Each row has a hidden trait or not; one of two labels after the row says which. A new part has a new trait and new labels.
In the rows, 128 means zero.
[139 136  95  90 140 131  99 116 152 250 137 180 147 130 174 162]
retod
[128 143 124 162 128 130 145 133 109  80 115 100 133 125  93  82]
zug
[125 139  89 127 146 132  92 135 140 186 126 162 140 125 146 132]
retod
[134 125  90 107 142 127  92 115 148 233 131 128 145 126 173 156]
retod
[123 132 123 149 136 131 111 138 104 104 133 125 121 117  85 112]
zug
[126 130 122 158 138 133 102 144 102  49 140 109 122 115  82 103]
zug
[133 115  89  98 139 128  89 109 152 239 116 171 150 124 183 171]
retod
[125 137 112 147 144 134 116 135 113 126 119 139 129 119 105 111]
retod
[126 139 103 132 145 131 102 131 132 177 116 155 142 126 132 125]
retod
[125 129 127 145 144 135  76 143 100  73 149 132 125 114  84 112]
zug
[127 137 113 146 145 135  96 141 110 106 136 133 126 119  97 104]
zug
[137 128  91  92 140 129  90 115 153 255 129 190 146 126 178 174]
retod
[121 125  89 137 140 130 108 117 132 139  91 145 142 124 142 138]
retod
[126 140 133 155 132 128 115 145 104  47 143 105 122 120  78  93]
zug
[128 129  96 116 145 130 103 129 145 218 151 164 147 129 160 146]
retod
[161 209 142 140 147 146 143 188 116 139 215 169 120 133 105  27]
zug
[118 122 103 156 137 130 107 111 119 171  88 127 135 121 116 122]
retod
